Here is a tiny trained network, its code and every weight. The questions are about switching its units off for an input and a target symbol, where a switched-off unit gives its printed mean instead of its output.

import numpy as np


def w(rows, s, z=0):
    codes = np.array(rows[::2]) - 128.0
    scale = np.full(codes.shape[1], s)
    scale[-1] = z or s
    return codes * scale


def norm(h):
    return h / np.sqrt((h * h).mean(-1, keepdims=True) + 1e-5)


def softmax(a):
    e = np.exp(a - a.max(-1, keepdims=True))
    return e / e.sum(-1, keepdims=True)


def log_softmax(a):
    a = a - a.max(-1, keepdims=True)
    return a - np.log(np.exp(a).sum(-1, keepdims=True))


def net(x, mask):
    ids = ['αβγεηθλξπφ'.index(c) for c in x.split()]
    T = len(ids)
    res = E[ids] + P[:T]
    u = 0
    for l in range(3):
        r = norm(res)
        for j in range(2):
            rows = slice(4 * j, 4 * j + 4)
            q, k, v = (r @ M[l][rows].T for M in (Q, K, V))
            z = softmax(np.where(np.tri(T) > 0, q @ k.T / 4**0.5, -1e9)) @ v
            o = O[l][rows]
            res = res + np.where(mask[u + j], z, o[:, -1]) @ o[:, :-1]
        u += 2
    return log_softmax(norm(res)[-1] @ U[:, :-1].T + U[:, -1])


Q, K, V, O = {}, {}, {}, {}
E = w([
[71,118,241,97,172,145,153],'α',
[158,208,165,94,123,142,134],'β',
[119,139,142,91,108,128,197],'γ',
[112,121,143,31,88,110,118],'ε',
[107,58,82,132,94,73,117],'η',
[160,199,93,98,63,117,176],'θ',
[185,172,85,204,157,121,178],'λ',
[253,54,179,107,55,173,198],'ξ',
[173,106,58,144,106,94,63],'π',
[93,171,182,92,93,124,163],'φ',
],0.017)
P = w([
[82,127,164,172,92,106,112],'0',
[118,132,148,140,141,63,139],'1',
[123,138,92,124,151,172,165],'2',
[74,127,164,192,67,156,93],'3',
[148,130,167,183,107,61,98],'4',
[4,251,123,113,107,78,232],'5',
],0.012)
Q[0] = w([
[205,102,183,122,165,3,135],'0.h1',
[55,194,214,117,69,25,165],'0.h1',
[74,124,76,98,174,170,144],'0.h1',
[101,159,53,32,214,117,188],'0.h1',
[103,112,122,137,116,162,159],'0.h2',
[120,81,155,167,125,199,84],'0.h2',
[96,101,111,96,254,158,114],'0.h2',
[90,154,63,116,111,209,139],'0.h2',
],0.023)
K[0] = w([
[78,111,177,232,26,191,71],'0.h1',
[252,42,195,151,54,201,151],'0.h1',
[163,156,137,108,158,92,111],'0.h1',
[143,112,203,163,117,9,119],'0.h1',
[149,126,121,107,182,133,122],'0.h2',
[61,151,65,89,174,160,148],'0.h2',
[54,193,108,146,153,27,108],'0.h2',
[165,123,130,79,163,83,158],'0.h2',
],0.022)
V[0] = w([
[85,123,87,250,174,115,212],'0.h1',
[218,227,124,151,99,135,112],'0.h1',
[73,134,19,113,67,108,106],'0.h1',
[142,24,89,129,109,111,155],'0.h1',
[186,93,139,171,81,142,198],'0.h2',
[109,203,89,99,78,111,171],'0.h2',
[76,90,92,111,79,49,159],'0.h2',
[76,145,97,210,180,124,128],'0.h2',
],0.022)
O[0] = w([
[100,182,218,16,94,90,56,119],'0.h1',
[139,55,202,84,243,175,122,155],'0.h1',
[156,133,88,92,185,34,203,119],'0.h1',
[207,210,161,175,106,70,117,144],'0.h1',
[129,86,207,78,69,85,128,247],'0.h2',
[76,72,158,182,209,80,134,188],'0.h2',
[147,136,107,197,115,2,108,199],'0.h2',
[135,191,155,89,159,119,52,46],'0.h2',
],0.015,0.016)
Q[1] = w([
[18,217,154,119,210,168,223],'1.h1',
[169,103,38,57,226,79,173],'1.h1',
[101,10,163,168,11,79,177],'1.h1',
[189,92,251,123,119,135,110],'1.h1',
[33,168,94,129,153,141,117],'1.h2',
[148,124,192,154,71,154,154],'1.h2',
[171,57,179,152,73,166,158],'1.h2',
[153,150,156,142,150,136,130],'1.h2',
],0.016)
K[1] = w([
[48,165,179,134,217,180,185],'1.h1',
[120,126,45,70,216,87,182],'1.h1',
[147,6,168,153,64,111,120],'1.h1',
[176,117,201,88,110,114,132],'1.h1',
[110,140,73,75,110,112,129],'1.h2',
[167,135,145,141,173,146,91],'1.h2',
[151,145,155,184,174,131,109],'1.h2',
[131,105,118,132,137,133,89],'1.h2',
],0.021)
V[1] = w([
[139,55,44,195,177,172,171],'1.h1',
[62,90,133,153,187,152,89],'1.h1',
[117,55,178,66,152,203,145],'1.h1',
[77,114,124,179,176,142,108],'1.h1',
[154,142,139,125,109,111,164],'1.h2',
[149,48,54,6,65,99,139],'1.h2',
[140,112,138,94,108,139,159],'1.h2',
[135,93,87,89,84,123,166],'1.h2',
],0.017)
O[1] = w([
[109,158,153,43,116,90,109,12],'1.h1',
[129,118,100,123,92,62,141,36],'1.h1',
[141,195,85,163,101,83,138,94],'1.h1',
[128,98,115,100,103,88,129,70],'1.h1',
[89,112,110,101,137,136,151,252],'1.h2',
[201,99,160,5,133,121,64,18],'1.h2',
[145,138,119,89,127,117,130,57],'1.h2',
[146,114,132,71,122,137,86,125],'1.h2',
],0.017,0.0021)
Q[2] = w([
[146,84,60,17,157,83,123],'2.h1',
[189,98,102,171,146,75,169],'2.h1',
[252,134,218,179,87,133,190],'2.h1',
[79,119,155,107,22,80,123],'2.h1',
[237,13,153,66,51,101,111],'2.h2',
[98,50,84,125,148,96,46],'2.h2',
[56,134,159,160,135,187,110],'2.h2',
[115,76,145,144,50,119,182],'2.h2',
],0.016)
K[2] = w([
[84,168,75,138,196,133,70],'2.h1',
[140,113,103,223,142,140,133],'2.h1',
[239,100,141,175,154,157,43],'2.h1',
[126,50,111,131,92,70,62],'2.h1',
[213,70,187,138,54,178,158],'2.h2',
[122,117,137,7,101,103,183],'2.h2',
[70,173,168,135,164,167,130],'2.h2',
[97,155,183,162,94,141,230],'2.h2',
],0.018)
V[2] = w([
[109,176,136,64,80,108,175],'2.h1',
[48,121,145,167,213,122,106],'2.h1',
[39,192,119,156,148,132,130],'2.h1',
[104,117,97,117,176,74,88],'2.h1',
[91,191,125,151,156,117,107],'2.h2',
[75,148,132,158,156,156,148],'2.h2',
[67,153,66,191,222,99,5],'2.h2',
[73,225,150,164,191,146,150],'2.h2',
],0.024)
O[2] = w([
[115,84,85,74,118,107,96,83],'2.h1',
[146,178,124,162,140,163,57,173],'2.h1',
[149,145,128,101,153,110,32,39],'2.h1',
[107,182,115,124,117,165,87,147],'2.h1',
[150,87,92,81,120,114,126,54],'2.h2',
[165,78,122,136,118,126,135,105],'2.h2',
[211,115,38,4,122,172,172,1],'2.h2',
[144,43,88,95,87,89,123,21],'2.h2',
],0.019,0.0098)
U = w([
[141,164,72,132,37,216,97,183],'α',
[82,88,103,126,213,219,111,132],'β',
[102,141,192,224,116,108,85,123],'γ',
[139,89,31,190,132,117,186,134],'ε',
[197,234,128,113,50,60,137,97],'η',
[109,65,159,101,254,36,126,2],'θ',
[176,108,204,53,136,143,57,179],'λ',
[134,128,148,140,126,148,154,130],'ξ',
[202,184,148,92,191,172,189,188],'π',
[31,157,72,92,128,80,94,119],'φ',
],0.013,0.0072)

Each question gives the input, a string of symbols that net reads in full, and the target symbol t.
The units are the heads (4 rows each of Q, K, V and O). Each row of codes is followed by its name. A weight is (code - 128) times the scale printed after its matrix; where a second scale follows, it is the last column's (O and U).
mask holds one flag per head, layer by layer. A switched-off head (its flag False) gives its mean, the last column of its rows in O, instead of its output. The means were averaged over made-up inputs and are rounded, as every weight is.
A unit's drop is (log p(t) with every unit on - log p(t) with that unit switched off) / (log p(t) with every unit on - log p(t) with every unit switched off).
The circuit of an input: a set's keep is (log p(t) with only the set's units on - log p(t) with every unit switched off) / (log p(t) with every unit on - log p(t) with every unit switched off). Starting from all 6 units, units are removed one at a time, each time the one whose removal leaves the highest keep (on an exact tie, the one counted first), for as long as the keep stays at least 0.8.
units of the circuit, in order: the units of the circuit, biggest drop first
most important unit: the unit with the biggest drop
heads that matter: for each layer, one digit per head in row order, 1 if its drop is at least 0.15 and else 0, layers parted by /
drop of u: that unit's drop, to one decimal
input η η ε β, target ε: heads that matter	11 / 00 / 00
input γ φ ε η, target ε: most important unit	0.h2
input γ λ η, target λ: heads that matter	11 / 00 / 00
input λ η θ γ, target θ: heads that matter	10 / 00 / 00
input γ β α, target β: heads that matter	11 / 00 / 00
input ε θ π λ φ, target λ: heads that matter	11 / 00 / 00
input π α λ α, target λ: units of the circuit, in order	(0.h2 2.h2)
input α ε η γ, target η: heads that matter	10 / 00 / 00
input π ξ λ α φ, target ε: heads that matter	10 / 01 / 01
input θ α η λ, target η: heads that matter	10 / 00 / 00
input β φ φ ε α φ, target α: units of the circuit, in order	(0.h1 0.h2)
input η ε λ, target ε: heads that matter	01 / 00 / 00
input γ γ φ γ, target φ: units of the circuit, in order	(1.h1 0.h1 2.h1)
input ε θ θ φ β π, target β: heads that matter	10 / 00 / 00
input ε α λ ε π π, target π: units of the circuit, in order	(0.h1 0.h2 2.h2)
input λ π α α η α, target η: most important unit	0.h1
input π α φ γ, target φ: heads that matter	00 / 10 / 00
input γ π η λ, target η: heads that matter	11 / 00 / 00
input γ λ φ φ ε, target φ: heads that matter	11 / 10 / 00
input λ ε π β θ, target β: units of the circuit, in order	(0.h1)
input φ γ π π ε γ, target ε: heads that matter	00 / 00 / 00
input φ π β λ α α, target α: drop of 0.h1	0.4
input γ π θ γ θ η, target θ: drop of 0.h2	0.6
input γ λ β, target λ: drop of 0.h2	0.6
input π β η π, target η: drop of 0.h1	0.8
